Below is a small trained network, with its code and all its weights. Each question gives an input and a class and asks what happens when units are switched off, that is, made to give their printed mean instead of their output.

import numpy as np


def w(rows, s, z=0):
    codes = np.array(rows[::2]) - 128.0
    scale = np.full(codes.shape[1], s)
    scale[-1] = z or s
    return codes * scale


def f(y):
    return y / 2 * (1 + np.tanh(0.7978845608 * (y + 0.044715 * y**3)))


def log_softmax(a):
    a = a - a.max(-1, keepdims=True)
    return a - np.log(np.exp(a).sum(-1, keepdims=True))


def net(x, mask):
    res = np.array(x, float).reshape(1, 3) / 4 @ E
    y = f(res @ A[0][:, :-1].T + A[0][:, -1])
    res = res + np.where(mask, y, B[0][:, -1]) @ B[0][:, :-1]
    return log_softmax(res[-1] @ U[:, :-1].T + U[:, -1])


A, B = {}, {}
E = w([
[252,190,152,119,115,208,124,110,129],'x0',
[161,160,97,122,82,41,124,112,157],'x1',
[79,152,156,153,2,152,135,203,162],'x2',
],0.013)
A[0] = w([
[137,112,127,118,144,129,143,113,140,163],'n0',
[223,151,121,127,37,56,135,124,135,95],'n1',
[84,130,128,129,10,90,130,134,132,204],'n2',
[121,132,114,114,146,139,129,122,151,153],'n3',
[226,131,113,124,220,39,128,96,128,93],'n4',
[128,127,130,127,186,190,126,129,125,129],'n5',
[216,154,122,142,121,155,150,124,121,98],'n6',
[98,140,128,128,50,51,129,128,138,137],'n7',
[147,127,142,144,146,82,126,96,122,80],'n8',
[97,135,136,133,130,131,87,129,126,121],'n9',
[84,113,120,129,114,135,131,148,137,70],'n10',
[176,133,120,109,165,93,132,112,140,84],'n11',
[136,138,114,120,110,109,109,145,127,3],'n12',
[186,148,123,132,156,97,120,111,132,238],'n13',
[148,123,111,123,167,69,132,137,129,150],'n14',
[93,116,120,127,202,107,129,120,120,15],'n15',
[129,111,137,115,134,133,114,129,142,50],'n16',
[131,119,104,123,150,151,127,148,164,166],'n17',
[133,121,128,120,131,115,81,129,115,171],'n18',
[65,142,135,133,133,140,141,122,126,168],'n19',
[113,119,120,130,123,122,132,156,118,61],'n20',
[113,120,122,134,97,94,115,111,122,58],'n21',
[84,131,132,128,3,161,127,151,135,191],'n22',
[205,118,129,112,118,155,105,133,136,104],'n23',
[162,134,139,129,124,235,125,128,124,146],'n24',
],0.019,0.0035)
B[0] = w([
[115,134,129,133,112,132,126,138,115,148],'n0',
[96,130,129,142,128,65,68,63,187,211],'n1',
[111,108,131,121,115,113,61,191,145,213],'n2',
[122,136,126,120,113,124,125,132,110,136],'n3',
[219,127,127,135,136,102,156,143,32,254],'n4',
[106,134,135,144,124,68,122,136,78,183],'n5',
[114,134,138,127,125,150,124,42,138,206],'n6',
[209,126,107,124,138,122,154,166,152,193],'n7',
[129,145,127,128,123,132,175,133,126,161],'n8',
[130,112,127,121,116,148,136,126,115,140],'n9',
[153,120,129,124,122,199,119,135,107,159],'n10',
[163,116,120,124,152,137,143,119,115,181],'n11',
[114,122,136,143,151,113,138,105,145,134],'n12',
[179,112,119,106,106,173,129,142,97,194],'n13',
[145,146,136,129,134,146,193,131,115,176],'n14',
[48,133,131,122,121,165,115,117,157,184],'n15',
[120,137,122,129,142,130,118,127,131,126],'n16',
[110,150,120,148,111,134,148,126,121,136],'n17',
[121,103,131,128,124,131,154,129,122,139],'n18',
[134,128,133,112,128,203,104,137,87,164],'n19',
[132,129,112,116,122,157,115,121,126,140],'n20',
[168,142,133,134,119,118,139,142,155,147],'n21',
[95,146,122,156,148,2,151,177,98,228],'n22',
[124,135,148,133,128,156,134,70,154,189],'n23',
[199,118,107,102,130,164,185,170,185,211],'n24',
],0.034,0.025)
U = w([
[108,110,75,86,112,140,134,248,128,219],'0',
[176,136,137,36,86,225,154,2,170,115],'1',
[105,139,100,150,105,21,51,143,252,4],'2',
[240,155,88,98,154,92,221,145,103,194],'3',
[202,98,83,122,109,64,51,148,164,157],'4',
[21,129,150,135,129,104,79,123,36,27],'5',
],0.0076,0.0027)

Each question gives the input, the list of numbers given to net, and the class t.
The units are the neurons (one row each of A and B). Each row of codes is followed by its name. A weight is (code - 128) times the scale printed after its matrix; where a second scale follows, it is the last column's (A, B and U).
mask holds one flag per neuron, in row order. A switched-off neuron (its flag False) gives its mean, the last column of its row in B, instead of its output. The means were averaged over made-up inputs and are rounded, as every weight is.
A unit's drop is (log p(t) with every unit on - log p(t) with that unit switched off) / (log p(t) with every unit on - log p(t) with every unit switched off).
The circuit of an input: a set's keep is (log p(t) with only the set's units on - log p(t) with every unit switched off) / (log p(t) with every unit on - log p(t) with every unit switched off). Starting from the 12 units with the biggest drops (on a tie, the unit counted first), units are removed one at a time, each time the one whose removal leaves the highest keep (on an exact tie, the one counted first), for as long as the keep stays at least 0.8.
units of the circuit, in order: the units of the circuit, biggest drop first
unit that matters most: the unit with the biggest drop
top k neurons: the k neurons with the biggest drops, biggest first
drop of u: that unit's drop, to one decimal
input [-8,7,2], class 4: top 2 neurons : n7, n2
input [-7,-6,-7], class 5: units of the circuit, in order : n15
input [-8,-2,-4], class 1: units of the circuit, in order : n22, n15
input [-6,-5,1], class 5: top 3 neurons : n24, n7, n13
input [-2,-3,1], class 5: top 3 neurons : n24, n7, n4
input [6,7,-4], class 1: top 3 neurons : n6, n22, n1
input [-6,0,7], class 0: top 2 neurons : n1, n2
input [7,-2,-2], class 1: top 2 neurons : n6, n22
input [0,-2,3], class 0: top 2 neurons : n1, n4
input [-5,-3,-4], class 5: top 2 neurons : n24, n15
input [6,-6,-2], class 1: top 4 neurons : n22, n6, n4, n23
input [2,-3,7], class 0: top 3 neurons : n1, n24, n6
input [-7,7,2], class 2: top 2 neurons : n4, n2
input [1,8,2], class 2: unit that matters most : n1
input [7,-7,-3], class 1: drop of n6 : 0.7
input [1,-1,3], class 2: drop of n4 : 0.6
input [-3,-3,4], class 0: drop of n1 : 0.3
